Each row is followed by its group, which names the range that a hidden value of the row falls in. A new part has a new value, new ranges and new names.
[ 184  227  181  -14   19   33  144  192 -357   46 -222 -126   33  -61
    5 -349  316  182 -293  250 -292 -221 -288  293  134  225 -174   50
 -262  183  229  144  -26 -150 -172  201   35  -27  300 -188  303  148
 -288  -39 -306 -120  129 -227 -178] => fubo
[-117   80   64  -66 -211    5 -164  256 -264   84  170   33 -163 -196
 -185  -61  175  -66   41  -82  -55 -152  111 -155  -14  107 -140  -31
   -7  162   47  -56  -76 -143   76 -102 -124  -67  -56  298 -158  179
  496  189   84   46  104  197  -87] => tebo
[ 353  -92 -102  273 -103  -25  241    6  -95   30 -439 -137 -242 -155
  270 -386  -68  -37 -390   -8 -249   85 -122  226 -196  114 -288 -114
 -454  105  145   39   41   32  386 -111   24 -261  506  -66  -35   73
 -275 -100 -375  -48 -137 -326 -129] => putim
[ 401 -121  217  -82  132  184  -69   -9   50  -46 -196  -55 -139  189
  282 -189   37  248  177  395   48  257 -149 -163 -150 -302 -168   50
 -107   47   22 -202  -94  -98 -194  248  -83   76  314 -146  187 -237
 -171  -56  189  -61   59 -119 -271] => saruf
[   9 -117    2   38  -94   52  250  126 -180    7   10  137   -2 -125
  179 -100  -33   15   -1 -272 -102  188  160 -207 -248  -99 -292 -109
 -196  302  -50   16  -51 -154  203  -76 -161 -303   80  247  -45  368
  207 -129  -11  195   55  167 -165] => tebo
[ 368  102   39 -250  122 -411   30  158 -115  120  -94 -330   87   12
 -137 -292  129  402 -130  262 -149  -31 -262  476  -67 -142   84  -54
 -251  106  127   60  -42   -8 -452  296 -100   97  -27 -616  153  188
 -466 -118   51 -235  343 -258 -268] => putim
[-138  -96  141 -202  182  464  263  184 -139  106  138  384  286  463
  -17  156   74  199  170  325  137  328 -146 -202  -18    8 -263  183
   75   -7  145  173   14 -208  -70  223  -48  -91 -267   10   34  403
 -166   53  302 -267  457  170  -89] => Babib
[  27 -284   51  104  211  374  -16   43   17  196  304  204  113   92
   86  248 -136 -136   57  214   15  207  -59  -59    4 -181   93  233
   77  125 -117  202  313   78  325  -69  281  199 -172  -32   67  253
  -53  -15  211   69  112 -116  345] => putim
[  89 -257   46   72  270  308 -242   39   91   49   82  -23 -133  155
  189  128  -24   80   23  392  124   89   14 -137   31 -110  333  128
  141  -63  -16   52  247   12  -10   88   96  263  -80 -122   28 -136
  -93   69  360 -244   15 -232  168] => Babib
[ 191   33 -102   17  138  669  152 -220   32  209    6  -33 -331  -59
  -11   88 -124 -300   14  144   26  123 -406   23  -64 -279  -88   12
 -416 -235 -188  233    6 -127  256  -91  401   22  -68  121   -3 -276
 -206  235  -37 -324 -105 -283  316] => fubo
[-324 -163  107   28   68  318  231  112 -337 -102  207  420  186  130
  228  124  257  -55  -57    4  -45  192  270 -354    3   44 -239   33
   57  401   63   86    9 -194  329 -246 -223 -254 -178  526  -15  456
  474  -64  198  318   13  282  -20] => Babib
[ -35 -479  -53   25   82 -177  223  126 -226 -299  260  425  174  -24
  325    5 -129 -114 -257  116 -269  267  138  -40 -111  -31 -317  107
   26  240   40  -89   18 -129  590 -208 -414 -272   13  247 -174  402
   91 -228   77  453 -100 -112 -154] => putim
[ 133  -28   34  -32  -41  -91  359 -113 -210  -35 -237 -117 -192 -100
  241 -263 -139  152 -159 -256 -201   94  124   12 -292 -175 -151 -138
 -425  139  -58  -90 -217 -342   93    6 -236 -478  175   85   14   70
   64 -163  -43  134 -134    5 -331] => Lon
[  72  -13 -193   98  193  113  165  138 -155   62 -101   46   88   56
  189 -147  138  -12 -291  218   -4  -98 -225  392   -8  182  165  -69
 -130  147   24  330  130  -36  130  -31  218   72  -93 -195 -102  199
 -376 -105 -177 -111   16 -264   72] => sata
[ 298  114  203   18   75 -215   95  263 -312  150 -264 -191  182   92
  105 -361  376  372 -132  170 -187  -49  -59  288  -41  129   -5   46
 -171  448  157   66  111   42 -235  180   30   81  238 -387  266  322
 -232 -250 -111  147  287  -13 -244] => Babib
[ -59 -281 -255   80  179  -65  -74  -17 -141 -238   35  214 -159  165
  405 -128   82 -250 -297  430 -176   78   -9  196  -69  172    2  -38
  -95  211  -29   -9  120   45  540 -302 -181 -124  -11  121 -246   -1
  -93 -154  -55  327 -421 -307 -144] => Babib
[ 207 -204   29   12 -143  -61  323   93  -33 -211   38  165   83 -286
  250 -162 -154   22  -91 -249 -119  318   25 -191 -252 -385 -621 -225
 -191  253   63  -67 -312 -191  185  -80 -327 -341  297  245    8  384
  141 -118  -34  170    2    3 -221] => sata
[ 156 -235   83   80  100  538  -17  -22 -135  145  117  115 -277 -159
  -12  174  -65 -196  -17  274  -94   65 -168 -207   79  -51   12  302
 -145 -189  -55   42  233 -108  358  -19  189  159  -16  251  -19 -228
   18  177   89 -214   83 -265  326] => Lon
[ 209  118   39  215 -153  167  154   32  -75  280 -384  -12    7  -57
  200 -408   14   19 -171   83  -97  -63 -236  269 -112  104 -138 -102
 -349  399   67  223  134   91  141   68  334  -78  374 -198  255  305
 -214 -190 -514  -16   31 -175 -125] => kagu
[  97  185  314 -100    1  607  341 -149  -54  313   33   69   73   48
  -36   39 -135   41  241  -89   54  189 -257 -123  -94 -462 -320   47
 -280  139 -121  192 -209 -307  -80  141  345 -138   34   72  372  215
   40   53   14  -25  175  158   83] => sata
[-160 -428 -253   23   51   35   -3   23 -220 -268  195  447 -125 -110
  303    9    0 -299 -266  294  -95   37   95  -81  -40  118   21   10
  -11  109  -39  -67  102 -121  642 -304 -329 -132 -226  463 -395   11
  285  -75   23  183 -247 -226  -74] => kagu
[-153   63 -179  -91   12  245   43  -54  -94  -36  194  245  -75   -9
  193  -59  137 -314   85   65   -5  105 -137  -10 -144 -190 -245 -274
 -243  423 -227  168 -136  -60  232 -266   35 -156 -168  336  -56  199
  161  -78 -130  323 -267   42  -87] => tebo
[ 258 -382    4   85  254  150   10   26  -71  -24   57 -134 -313  -94
  175  116 -193   39  -91  100 -174  168   67 -176  -99 -136  190  217
 -134 -241 -110  -65  233 -148  183   78  -78   47   55  -11  -63 -263
 -188   16  289 -144  -23 -305  142] => Babib
[ 155   -2  130  -38   91  427  -17   63   49  248  145  125  115  129
  -20   90   19  -22  241  210  238  154 -233  -26  -45 -302  -70   75
   46  114  -73  145  -10  -34   11   24  351  242 -115  -60   53  141
   31  106  190  -50  232   69  188] => putim
[ 415 -111   81  -18  195  249 -108 -252    7   73 -180 -256 -466   -7
  172 -100  -47    9   -9  401 -104  100 -219   30  -74 -295  140  104
 -364 -135 -122 -122   56  -78   42   69  104  114  169  -95  121 -549
 -212   34  102 -136 -168 -400   17] => putim
[ 166  213   59 -103 -106 -169  157  357 -232  129 -197  -24  207  105
 -118 -365  191  264 -120   92  -15 -103 -216  345  -80  214 -262  -44
  -85  135  258   87 -151 -111 -176  188  -12  -78  131 -324  -36  403
 -186   20 -129 -169  375   69 -325] => fubo
[ 165  169   46 -219  -60 -166  164  223 -161  113  -61  101  307   21
  -70 -382  123  206 -116  348 -173  -42 -477  447   -4   27 -309  -86
 -244  342  177  218  -68  -14 -262  316   -4  -25   87 -410  280  517
 -474 -206 -380 -121  337 -218 -371] => kagu
[  -7   44   -4  -94 -246   82   38  264  -13 -127  145  193  -23  -72
  -71 -135  -33 -114   30  -25  -15  162 -178 -146 -113  -83 -755 -197
  -33   38  187  -19 -371 -164   95  -48 -225 -268  231  233 -124  336
  135  226  -33  -79   46   89 -242] => saruf
[ 127 -358  305  275   59    6 -407  224  -17   50   22 -128 -214  -36
  311  -24 -172  189   56   97 -160  -20  377 -345  -38   65  287  291
  253  174  -28 -204  389   25   59  207  -27  160  418 -117  212  -17
  134 -112  244  188  -53  -88  -18] => Lon
[ -70   38  -27 -333 -102 -244  181  250 -432 -124  279   62  -84 -325
 -254 -103   34   21 -144  -84 -335 -140 -108   50  -22   39 -268  -14
 -241  -46   24  -31 -243 -442  -49  112 -435 -282 -171  207 -142  188
   89   63  -32  -50  155  -42 -289] => kagu
[-178  -26  -19 -138  -63   -8  -36    5 -131   39  235   83  -67 -158
  -81  -25  -92  -63 -116   63 -122 -107   -6   37    9  -97   35  -63
 -113  122  -17   79  -31 -168   71  -19 -145 -155 -217  106   23  229
  221   41   33  -65  -34 -113  -89] => kagu
[  62  -19  143 -141   25  169   48  -14 -136 -133   93 -108 -245 -222
  -14   -2   13   88  -94   41 -128   11  -32 -225   37 -259 -156  -58
 -176 -119   75  -57 -240 -363 -156   80 -272 -152   47  232  101 -123
  155  177  202 -254  -32 -147  -63] => putim
[ 334  -82  327  -53   86  263 -115  193   17  183   82    4  118   82
   55   23  163  242  381  190  137  282  -62 -295  -87 -378 -152  119
   71  279  -20  -47   51   43 -260  200  124  312  119 -103  259  142
   62  -27  311   47  395  156   16] => putim
[ 383  194   92  -51  -64  -19  281   63 -124  200 -161 -156   55 -145
  -32 -308  -30   99  -67  -59 -130    6 -362  360 -153 -218 -293  -82
 -384  186   -5  136 -194 -139  -80  125  218  -69  244 -271  174  226
 -288  -82 -272   19  163 -106 -115] => sata
[-153   32 -223 -318  273   69  425 -114 -291   -2  128  247  180  321
   80    0  214  -26  -79  193    2  209 -156  295 -158 -143  -45 -134
 -330  237 -126  227 -146 -209  140 -191 -122 -266 -598   66 -186  300
 -109 -157  122  155   34   61 -167] => Babib
[-213  -76  -88  -36   26  -16 -180  276 -263  -67  220   43 -165   -6
  -71   57  224  -61 -106   64  -28 -109  205 -119   25  232   82    4
  117    3   74  -16   39 -135  145 -173 -239  -39 -234  249 -330   88
  352  206  294  -39    3   88  -18] => saruf
[ 162  -38  255   39  -15  477 -247  -26   84  263  -34  117  -41  201
   15   -2   58   -3  211  426  241  100 -123 -151   23 -177  -43  176
  102   85   79  -52   81   93  104    5  284  251   73  -12  121  -39
  259  197  224 -135  167   27   98] => fubo
[  75  -30   42  103   96  396 -280  -53  -75  322   47  -78 -374  138
  -67   77    6 -243   69  346  -22  -48 -131   57   24   78  213  261
 -106  -72 -129   39  283   64  346 -125  397  208  -43    0  -69 -262
   43  208  105   -6  -92 -135  260] => Babib
[ 230 -271  197  179   75  379 -193  -39  118  121 -109   36 -155   76
  262    4  -90   71   68  336  120  157   30 -243  -32 -170   98  157
   66   55   43  -77  199   58  143   60  149  188  216  -17  125 -120
   82   32  212 -130   33 -164  105] => sata
[ 421  -41   77  -34  -83 -290  326  223 -218  101 -153 -141  122 -310
   27 -314    6  286 -126 -205 -252   96  -79  150 -220 -164 -245  -59
 -364  279   56   26  -23  -78 -112  191 -125 -113  237 -229  146  384
 -205 -242 -169   11  362  -79 -232] => tebo
[ 356  338  109   63 -229  -77  314   27  -71  383 -450 -223   55  -50
   55 -519 -202  193  -34 -293   40 -156 -243  503 -319 -114 -129 -164
 -364  263  -51  117 -255 -203  -73  174  415 -204  362 -432  116  283
 -158 -139 -408   81  108   93 -272] => tebo
[-151 -345   15  -52  202   75  543  176 -302 -215  352  389  391  -43
  269  148   16   57 -144 -197 -342  439  192 -300 -121 -184 -429   27
 -148  397  -13  194   89 -166  235  -51 -421 -381 -134  280  183  749
  -39 -313  135  291  160   64  -77] => fubo
[ -78  -27   78  -64  118   88 -195   16 -258  -92   49   72 -133  128
  208  -90  391  -13   -4  323  -63  -18  146 -125   16   17   68    1
  -34  348  -20 -105   35  -35   83 -165 -182   10  -79  235   25  -54
  356  -36  190  279 -162   49 -162] => fubo
[ 207  259   92  187 -161  -38 -195    9  -41  287 -304 -192  -72   26
   72 -416  127  -38 -166  204   37 -280 -178  498  -21   82   61 -100
 -117  376   92   76  -29  131  133 -134  419  106  313 -291   92  117
   87    6 -296  170 -139  -96  -58] => putim
[ -20 -106 -114  -45 -118 -134  -93  213 -100 -189   54  215  -86   34
  128 -201   17 -108 -105  199  -11   18  -55   66 -112  124 -327 -117
   54   95  121 -116 -210 -126  268 -129 -254 -170  111  149 -328  145
  126   59  -17  125 -118  -29 -298] => sata
[ 181  -53  236  -47   92  254 -180  168  -58  178   49  -47  -83  161
  -16   28   78  160  254  219  101   98  -16 -200  -52 -117   30  199
   85    9  -15  -81   78  -76 -126  171  104  205   41  -89   63  -59
   81  120  332  -74  243  104    0] => saruf
[ 362 -181   26  132   57  400  297 -105  129  210   84    7  -62 -161
  112   86 -413 -177   87 -196  -27  349 -221  -45 -251 -522 -278   49
 -297  -24 -230  147   -2  -88  342  -52  350  -44  164  -12   83  106
 -175    9    5   36   17 -130  280] => Babib
[ 220 -246  -53  -80  265  187  161  160  -66   -2  185   68  -25   42
   84  108 -154   24   51  152  -76  237 -220  -12 -124 -161  -68  152
 -100 -160 -129  102   78 -190   58  174   25   67  -72 -117  -83   14
 -435  -24  170 -115  163 -197   68] => putim
[ 154  -67  124   27  111  -45   53  278 -102  -24    7   38  270   45
  191 -185  231  227 -119  272 -213  155 -138   73   29   -7 -254  -38
  -68  464  189  193  146  140 -187  179  -78   61  243 -258  379  525
 -374 -249 -112   39  213 -185 -152] => putim
[-178   26  -11 -384  114   81  161   58 -239  -54  209  257  211   60
  -42    6  224  186   14  229  146  -19  -74   -1   11 -183   79 -121
  -27  154   24  106 -212 -332 -254   92 -271  -63 -556  129  -67  239
  204  -16  251 -187  260   75 -211] => kagu
[   2 -156  -76 -143  386  353  289  204 -216    5  300  178  125  155
   80  227   81   23  102   92  -44  248 -155 -101  -78 -102  -14  130
  -91  -16 -192  268  121 -241  -17  125   36   47 -340   22  -48  171
 -365  -61  239  -50  226  -12  126] => saruf
[-105  -55 -173 -120   17  195  471  124  -78 -122  152  335  189   26
  125  -19 -152  -68  -79 -134   20  248 -195   14 -196 -151 -499 -223
 -161   64    6  245 -303 -325  155  -28 -133 -386 -119  174 -165  485
 -167  -24  -56  -68   55   33 -143] => sata
